Below are the code and all the weights of a small trained network. Each question names an input and a class and asks about switching units off, where a switched-off unit gives its printed mean instead of its output.

import numpy as np


def w(rows, s, z=0):
    codes = np.array(rows[::2]) - 128.0
    scale = np.full(codes.shape[1], s)
    scale[-1] = z or s
    return codes * scale


def f(y):
    return y / 2 * (1 + np.tanh(0.7978845608 * (y + 0.044715 * y**3)))


def log_softmax(a):
    a = a - a.max(-1, keepdims=True)
    return a - np.log(np.exp(a).sum(-1, keepdims=True))


def net(x, mask):
    res = np.array(x, float).reshape(1, 7) / 4 @ E
    y = f(res @ A[0][:, :-1].T + A[0][:, -1])
    res = res + np.where(mask, y, B[0][:, -1]) @ B[0][:, :-1]
    return log_softmax(res[-1] @ U[:, :-1].T + U[:, -1])


A, B = {}, {}
E = w([
[222,148,80,123,197,154,34],'x0',
[108,224,95,103,186,76,111],'x1',
[163,88,179,86,55,153,75],'x2',
[250,145,97,97,91,113,197],'x3',
[255,64,219,69,196,113,63],'x4',
[120,131,85,105,80,171,71],'x5',
[175,243,219,178,161,170,168],'x6',
],0.0081)
A[0] = w([
[14,21,170,152,143,248,142,56],'N1',
[139,159,165,10,105,85,154,62],'N2',
[128,70,100,39,144,43,100,116],'N3',
[184,112,138,136,3,152,75,136],'N4',
[76,101,63,211,47,177,118,141],'N5',
[167,33,136,144,71,111,81,84],'N6',
[32,128,173,85,22,131,187,131],'N7',
[106,165,177,226,85,244,75,138],'N8',
[124,18,136,27,199,41,207,66],'N9',
[76,138,111,162,37,213,228,105],'N10',
[110,245,51,116,145,42,68,109],'N11',
[147,158,177,236,156,239,146,75],'N12',
[211,111,114,82,77,184,86,138],'N13',
[160,111,180,18,121,105,195,251],'N14',
[103,19,112,60,168,87,70,206],'N15',
[227,168,121,205,123,95,46,253],'N16',
],0.0076,0.0037)
B[0] = w([
[81,49,192,147,103,181,142,232],'N1',
[246,81,173,211,102,198,140,153],'N2',
[163,100,161,167,149,131,76,199],'N3',
[108,151,31,49,15,107,119,236],'N4',
[55,160,123,82,113,200,130,251],'N5',
[120,116,80,131,26,254,104,215],'N6',
[117,74,154,150,86,100,207,252],'N7',
[106,112,144,23,163,184,150,229],'N8',
[193,86,210,190,68,149,63,205],'N9',
[173,137,143,115,33,150,251,254],'N10',
[64,193,21,149,179,59,44,214],'N11',
[138,177,193,42,187,163,180,206],'N12',
[169,200,40,105,99,104,45,235],'N13',
[222,119,109,208,95,53,85,232],'N14',
[118,5,185,167,123,206,22,247],'N15',
[140,213,120,20,160,171,36,232],'N16',
],0.0073,0.0069)
U = w([
[185,134,67,90,51,147,111,84],'0',
[50,194,69,182,182,77,115,252],'1',
[200,103,175,186,107,82,198,108],'2',
[180,25,134,137,140,131,97,237],'3',
[69,101,146,173,43,178,255,72],'4',
[209,135,153,108,235,177,192,104],'5',
[61,21,152,126,131,194,137,148],'6',
],0.0093,0.0034)

Each question gives the input, the list of numbers given to net, and the class t.
The units are the neurons (one row each of A and B). Each row of codes is followed by its name. A weight is (code - 128) times the scale printed after its matrix; where a second scale follows, it is the last column's (A, B and U).
mask holds one flag per neuron, in row order. A switched-off neuron (its flag False) gives its mean, the last column of its row in B, instead of its output. The means were averaged over made-up inputs and are rounded, as every weight is.
A unit's drop is (log p(t) with every unit on - log p(t) with that unit switched off) / (log p(t) with every unit on - log p(t) with every unit switched off).
The circuit of an input: a set's keep is (log p(t) with only the set's units on - log p(t) with every unit switched off) / (log p(t) with every unit on - log p(t) with every unit switched off). Starting from the 12 units with the biggest drops (on a tie, the unit counted first), units are removed one at a time, each time the one whose removal leaves the highest keep (on an exact tie, the one counted first), for as long as the keep stays at least 0.8.
units of the circuit, in order: the units of the circuit, biggest drop first
most important unit: the unit with the biggest drop
top k neurons: the k neurons with the biggest drops, biggest first
drop when u is switched off: that unit's drop, to one decimal
input [1,-4,0,7,-5,-3,-6], class 4: top 3 neurons	N16, N10, N11
input [-5,5,2,7,1,0,-5], class 3: most important unit	N10
input [3,-5,6,-1,4,3,-2], class 0: top 3 neurons	N4, N13, N6
input [-6,1,-1,-2,5,2,0], class 3: units of the circuit, in order	N10, N5, N14
input [-6,-2,-5,-1,3,-3,6], class 2: top 2 neurons	N5, N16
input [-8,5,-1,8,7,3,8], class 2: top 2 neurons	N14, N8
input [2,-3,6,3,7,-1,-5], class 0: top 3 neurons	N13, N4, N6
input [-3,4,4,1,3,5,-8], class 3: top 2 neurons	N15, N3
input [-6,-1,-7,7,-1,-8,-4], class 2: drop when N10 is switched off	0.0
input [7,-6,-5,1,-5,8,8], class 5: drop when N12 is switched off	0.2
input [7,-1,-7,4,-3,8,7], class 5: drop when N12 is switched off	1.0
input [-6,7,-6,-7,-7,2,0], class 4: drop when N16 is switched off	0.2
